Here is a tiny trained network, its code and every weight. The questions are about switching its units off for an input and a class, where a switched-off unit gives its printed mean instead of its output.

import numpy as np


def w(rows, s, z=0):
    codes = np.array(rows[::2]) - 128.0
    scale = np.full(codes.shape[1], s)
    scale[-1] = z or s
    return codes * scale


def f(y):
    return y / 2 * (1 + np.tanh(0.7978845608 * (y + 0.044715 * y**3)))


def log_softmax(a):
    a = a - a.max(-1, keepdims=True)
    return a - np.log(np.exp(a).sum(-1, keepdims=True))


def net(x, mask):
    res = np.array(x, float).reshape(1, 4) / 4 @ E
    y = f(res @ A[0][:, :-1].T + A[0][:, -1])
    res = res + np.where(mask, y, B[0][:, -1]) @ B[0][:, :-1]
    return log_softmax(res[-1] @ U[:, :-1].T + U[:, -1])


A, B = {}, {}
E = w([
[175,201,75,41,195],'x0',
[251,170,59,197,153],'x1',
[147,126,227,141,196],'x2',
[156,218,196,132,45],'x3',
],0.014)
A[0] = w([
[232,114,100,224,129,4],'neuron 0',
[76,108,138,194,115,92],'neuron 1',
[99,171,117,24,155,118],'neuron 2',
[119,80,84,142,188,86],'neuron 3',
[182,30,82,139,167,130],'neuron 4',
[167,105,190,145,179,96],'neuron 5',
[92,47,49,136,190,111],'neuron 6',
[197,134,150,45,174,53],'neuron 7',
[106,93,132,216,93,191],'neuron 8',
[73,157,224,127,208,47],'neuron 9',
[178,129,181,173,192,60],'neuron 10',
[146,254,203,131,64,191],'neuron 11',
[135,90,105,136,161,167],'neuron 12',
[217,163,136,171,89,46],'neuron 13',
[170,165,106,56,179,73],'neuron 14',
[121,79,149,164,238,83],'neuron 15',
[141,178,209,189,183,53],'neuron 16',
[144,68,105,107,183,209],'neuron 17',
[147,246,141,175,49,192],'neuron 18',
[70,114,151,196,84,110],'neuron 19',
[202,154,77,199,160,2],'neuron 20',
[118,158,98,53,139,129],'neuron 21',
[61,147,82,110,92,78],'neuron 22',
[187,43,180,213,77,218],'neuron 23',
[114,120,34,144,57,67],'neuron 24',
[112,42,111,213,105,138],'neuron 25',
[96,162,50,134,65,36],'neuron 26',
[73,115,206,13,67,91],'neuron 27',
[164,162,104,56,167,166],'neuron 28',
],0.012,0.0015)
B[0] = w([
[54,13,173,100,227,215],'neuron 0',
[166,136,172,191,182,184],'neuron 1',
[184,132,189,185,216,207],'neuron 2',
[81,239,135,107,121,190],'neuron 3',
[84,177,96,94,141,200],'neuron 4',
[218,110,46,62,60,184],'neuron 5',
[30,208,103,102,74,225],'neuron 6',
[165,132,147,170,124,199],'neuron 7',
[207,163,174,190,157,198],'neuron 8',
[172,51,71,70,70,215],'neuron 9',
[148,73,65,121,66,191],'neuron 10',
[48,243,72,132,67,240],'neuron 11',
[74,160,131,127,116,165],'neuron 12',
[34,81,156,111,196,195],'neuron 13',
[201,152,197,198,163,212],'neuron 14',
[109,150,73,87,48,211],'neuron 15',
[173,111,53,64,50,196],'neuron 16',
[91,183,129,134,107,193],'neuron 17',
[71,195,109,85,117,223],'neuron 18',
[182,137,173,156,162,204],'neuron 19',
[76,43,163,100,209,212],'neuron 20',
[206,98,176,191,165,187],'neuron 21',
[163,30,84,96,100,178],'neuron 22',
[186,176,172,180,128,219],'neuron 23',
[243,88,2,41,79,190],'neuron 24',
[183,166,182,163,170,207],'neuron 25',
[192,103,56,81,66,183],'neuron 26',
[26,58,169,100,205,253],'neuron 27',
[195,146,170,201,130,208],'neuron 28',
],0.0082,0.017)
U = w([
[46,252,123,109,116,253],'0',
[216,147,188,214,177,55],'1',
[55,11,166,90,202,76],'2',
[212,63,65,54,77,112],'3',
],0.013,0.0012)

Each question gives the input, the list of numbers given to net, and the class t.
The units are the neurons (one row each of A and B). Each row of codes is followed by its name. A weight is (code - 128) times the scale printed after its matrix; where a second scale follows, it is the last column's (A, B and U).
mask holds one flag per neuron, in row order. A switched-off neuron (its flag False) gives its mean, the last column of its row in B, instead of its output. The means were averaged over made-up inputs and are rounded, as every weight is.
A unit's drop is (log p(t) with every unit on - log p(t) with that unit switched off) / (log p(t) with every unit on - log p(t) with every unit switched off).
The circuit of an input: a set's keep is (log p(t) with only the set's units on - log p(t) with every unit switched off) / (log p(t) with every unit on - log p(t) with every unit switched off). Starting from the 12 units with the biggest drops (on a tie, the unit counted first), units are removed one at a time, each time the one whose removal leaves the highest keep (on an exact tie, the one counted first), for as long as the keep stays at least 0.8.
units of the circuit, in order: the units of the circuit, biggest drop first
top k neurons: the k neurons with the biggest drops, biggest first
drop of u: that unit's drop, to one decimal
input [3,8,7,1], class 2: units of the circuit, in order => [neuron 0]
input [3,-4,-7,-7], class 0: top 3 neurons => [neuron 6; neuron 3; neuron 9]
input [7,0,-4,-6], class 1: top 3 neurons => [neuron 21; neuron 14; neuron 2]
input [4,-5,-4,4], class 2: top 2 neurons => [neuron 27; neuron 6]
input [2,-3,-8,7], class 3: top 4 neurons => [neuron 24; neuron 26; neuron 22; neuron 6]
input [0,3,8,8], class 0: top 3 neurons => [neuron 11; neuron 18; neuron 24]
input [1,-6,-5,-6], class 0: top 2 neurons => [neuron 6; neuron 0]
input [6,-2,-3,5], class 1: top 2 neurons => [neuron 2; neuron 21]
input [-7,8,4,-2], class 2: top 3 neurons => [neuron 0; neuron 20; neuron 13]
input [-5,7,4,2], class 2: top 2 neurons => [neuron 0; neuron 13]
input [1,6,7,-4], class 3: top 2 neurons => [neuron 5; neuron 27]
input [-6,2,-8,-8], class 0: top 3 neurons => [neuron 6; neuron 3; neuron 4]
input [-7,-6,-1,5], class 1: top 3 neurons => [neuron 8; neuron 19; neuron 23]
input [1,-8,-2,5], class 2: units of the circuit, in order => [neuron 27]
input [-2,-2,8,3], class 3: drop of neuron 19 => 0.0
input [-7,-6,-7,-7], class 0: drop of neuron 2 => 0.2
input [-4,2,5,-3], class 3: drop of neuron 5 => 0.2
